Look-ups in named tables: a row name and a column name give one cell, copied from the table.

bamadit =
|  | sovi | sokigel | kirop | vimivik | sug | rugup | dedefu |
|---|---|---|---|---|---|---|---|
| bupomi | 1.870 | 1.525 | -0.096 | -3.644 | -3.358 | -0.081 | -2.981 |
| bal | -1.270 | -5.159 | -6.209 | -1.128 | -1.122 | -2.912 | 1.722 |
| des | 1.237 | -3.343 | -6.647 | -3.228 | -3.559 | -3.162 | 1.149 |
| gupu | 0.095 | 2.120 | 4.508 | -2.006 | 0.114 | 3.235 | -5.210 |
| teb | 1.165 | -7.667 | -5.085 | -2.260 | 3.026 | 3.484 | 0.055 |
| funur | 1.451 | -4.761 | -0.374 | -2.376 | 3.903 | 6.203 | -2.905 |
| malot | -0.049 | -0.820 | 3.245 | -1.565 | 2.379 | 4.812 | -4.439 |
| papepi | 2.281 | 0.663 | -3.221 | -4.152 | -5.099 | -2.467 | -1.258 |
| sen | 5.592 | 3.614 | 1.086 | -6.319 | -4.551 | 2.511 | -5.022 |
| nufu | 1.660 | -1.905 | -5.781 | -3.615 | -4.509 | -3.372 | 0.534 |

What is the rugup of bal in bamadit? -2.912
What is the sug of teb in bamadit? 3.026
What is the sovi of funur in bamadit? 1.451
What is the vimivik of bupomi in bamadit? -3.644
What is the dedefu of gupu in bamadit? -5.210
What is the rugup of des in bamadit? -3.162
What is the sovi of teb in bamadit? 1.165
What is the sovi of bal in bamadit? -1.270
What is the sovi of sen in bamadit? 5.592
What is the rugup of papepi in bamadit? -2.467
What is the dedefu of bupomi in bamadit? -2.981
What is the rugup of teb in bamadit? 3.484
What is the vimivik of gupu in bamadit? -2.006
What is the rugup of gupu in bamadit? 3.235
What is the sokigel of papepi in bamadit? 0.663
What is the kirop of nufu in bamadit? -5.781
What is the vimivik of bal in bamadit? -1.128
What is the sug of des in bamadit? -3.559
Row with the largest sovi: sen

Table kad
        dutipiv   kegu    rus
kefa         64  -1624   1376
zar        3463  -1535  -4517
vop        3298    568  -3767
rumepo    -1439   1769   5834
ded       -5653   2095   4509
ruzovu     1180   1079    802
pif        2889      5   -222

rumepo, dutipiv -> -1439
rumepo, kegu -> 1769
kefa, rus -> 1376
kefa, dutipiv -> 64
pif, rus -> -222
vop, kegu -> 568
ded, kegu -> 2095
kefa, kegu -> -1624
vop, rus -> -3767
pif, kegu -> 5

tuzedof =
,kolukag,tef,zezin,riner
gevo,76,5,116,107
sokeke,44,99,207,29
gizuli,76,99,116,103
lorur,76,155,110,103
bovi,75,31,116,184
goter,76,99,116,186
rami,133,99,116,69

What is the tef of goter in tuzedof?
99
What is the kolukag of bovi in tuzedof?
75
What is the kolukag of gevo in tuzedof?
76
What is the tef of gevo in tuzedof?
5
What is the tef of sokeke in tuzedof?
99
What is the zezin of gevo in tuzedof?
116
What is the zezin of goter in tuzedof?
116
What is the kolukag of sokeke in tuzedof?
44
What is the zezin of lorur in tuzedof?
110
What is the riner of rami in tuzedof?
69
What is the riner of gizuli in tuzedof?
103
What is the zezin of bovi in tuzedof?
116
What is the kolukag of gizuli in tuzedof?
76
What is the kolukag of lorur in tuzedof?
76
What is the tef of bovi in tuzedof?
31
What is the tef of rami in tuzedof?
99
What is the riner of gevo in tuzedof?
107
What is the kolukag of goter in tuzedof?
76
What is the zezin of rami in tuzedof?
116
What is the zezin of sokeke in tuzedof?
207
Which row has the largest zezin? sokeke

Table zez
|  | ker | zusipe | vaporav | zetife | putuf | toruta | boto |
|---|---|---|---|---|---|---|---|
| von | 34 | 36 | 4 | 2 | 40 | 7 | 30 |
| viso | 52 | 41 | 70 | 85 | 16 | 74 | 16 |
| doso | 19 | 40 | 7 | 50 | 58 | 34 | 26 |
| zuf | 55 | 55 | 6 | 3 | 45 | 76 | 25 |
| kotafi | 7 | 75 | 61 | 4 | 74 | 54 | 36 |
| birafom | 55 | 51 | 70 | 70 | 25 | 28 | 10 |
| zapila | 66 | 13 | 56 | 81 | 84 | 83 | 48 |

What is the ker of viso in zez? 52
What is the ker of zapila in zez? 66
What is the vaporav of viso in zez? 70
What is the boto of von in zez? 30
What is the boto of zapila in zez? 48
What is the zetife of von in zez? 2
What is the zetife of doso in zez? 50
What is the vaporav of von in zez? 4
What is the zusipe of doso in zez? 40
What is the zusipe of von in zez? 36
What is the vaporav of birafom in zez? 70
What is the zetife of viso in zez? 85
What is the zusipe of zapila in zez? 13
What is the toruta of birafom in zez? 28

terod =
,ditesus,zuzo,borofa,lik,koviko,suvo,loko,mep,lemogi,puso
ped,167,146,111,106,132,193,82,110,100,121
kovodep,165,125,79,106,84,125,146,145,162,184
nadepo,85,151,64,93,152,89,125,90,161,95
lupugop,138,128,180,113,148,72,137,166,89,158
kapam,96,135,131,148,140,54,158,140,77,125
zes,120,126,64,181,102,161,126,132,81,125
zapo,110,160,66,143,153,68,133,149,93,134
vonizo,141,126,178,113,141,68,137,167,94,154
fesoto,151,130,159,117,102,126,168,154,80,168
zirari,158,132,76,103,89,118,143,147,155,173
dok,137,152,186,74,171,92,127,112,93,116
sali,126,101,163,106,121,59,141,153,156,152

borofa of zes is 64
zuzo of ped is 146
zuzo of dok is 152
zuzo of zapo is 160
suvo of sali is 59
lik of zes is 181
borofa of nadepo is 64
suvo of lupugop is 72
puso of lupugop is 158

Table leme
fields: punomap, bor, boro, sukof, fuzivop, serokis, vud
kasik: [1.4, 1.2, 0.0, -6.8, -5.9, 1.6, -2.6]
duzad: [2.9, 3.8, -2.4, -3.8, 7.3, -0.5, 2.5]
bule: [2.9, 0.4, -1.7, -7.2, -0.6, 1.8, -1.8]
kip: [6.4, 0.0, -1.1, -0.9, -1.6, 5.4, -0.9]
ras: [6.7, -0.8, -6.2, -3.5, -0.6, 4.8, -1.6]
pivezed: [5.2, 3.5, 0.7, -1.2, 0.5, -0.7, -1.9]
pasok: [4.0, 0.7, 4.1, 0.6, -6.2, 3.6, 1.5]
vem: [8.0, 4.0, 2.3, -5.5, 3.3, 2.2, 1.1]
kof: [3.8, -0.8, 3.2, 2.2, 1.7, 1.7, -0.3]
buvo: [4.5, 0.7, 3.4, -3.1, 1.2, -1.6, 7.8]
bekebos: [6.3, 3.7, 0.3, -1.5, -1.2, -2.1, 2.2]
sab: [-0.7, 0.1, -3.1, 0.3, 0.4, 7.9, -5.2]
betuva: [5.5, 3.7, 1.0, -1.0, -0.6, -1.3, 1.0]

What is the boro of vem in leme?
2.3
What is the serokis of sab in leme?
7.9
What is the boro of pivezed in leme?
0.7
What is the fuzivop of pivezed in leme?
0.5
What is the fuzivop of bekebos in leme?
-1.2
What is the serokis of kip in leme?
5.4
What is the boro of buvo in leme?
3.4
What is the vud of kasik in leme?
-2.6
What is the serokis of bekebos in leme?
-2.1
What is the punomap of kasik in leme?
1.4
What is the serokis of ras in leme?
4.8
What is the vud of bule in leme?
-1.8
What is the sukof of buvo in leme?
-3.1
What is the boro of bule in leme?
-1.7
What is the bor of bule in leme?
0.4
What is the vud of kof in leme?
-0.3
What is the punomap of pivezed in leme?
5.2

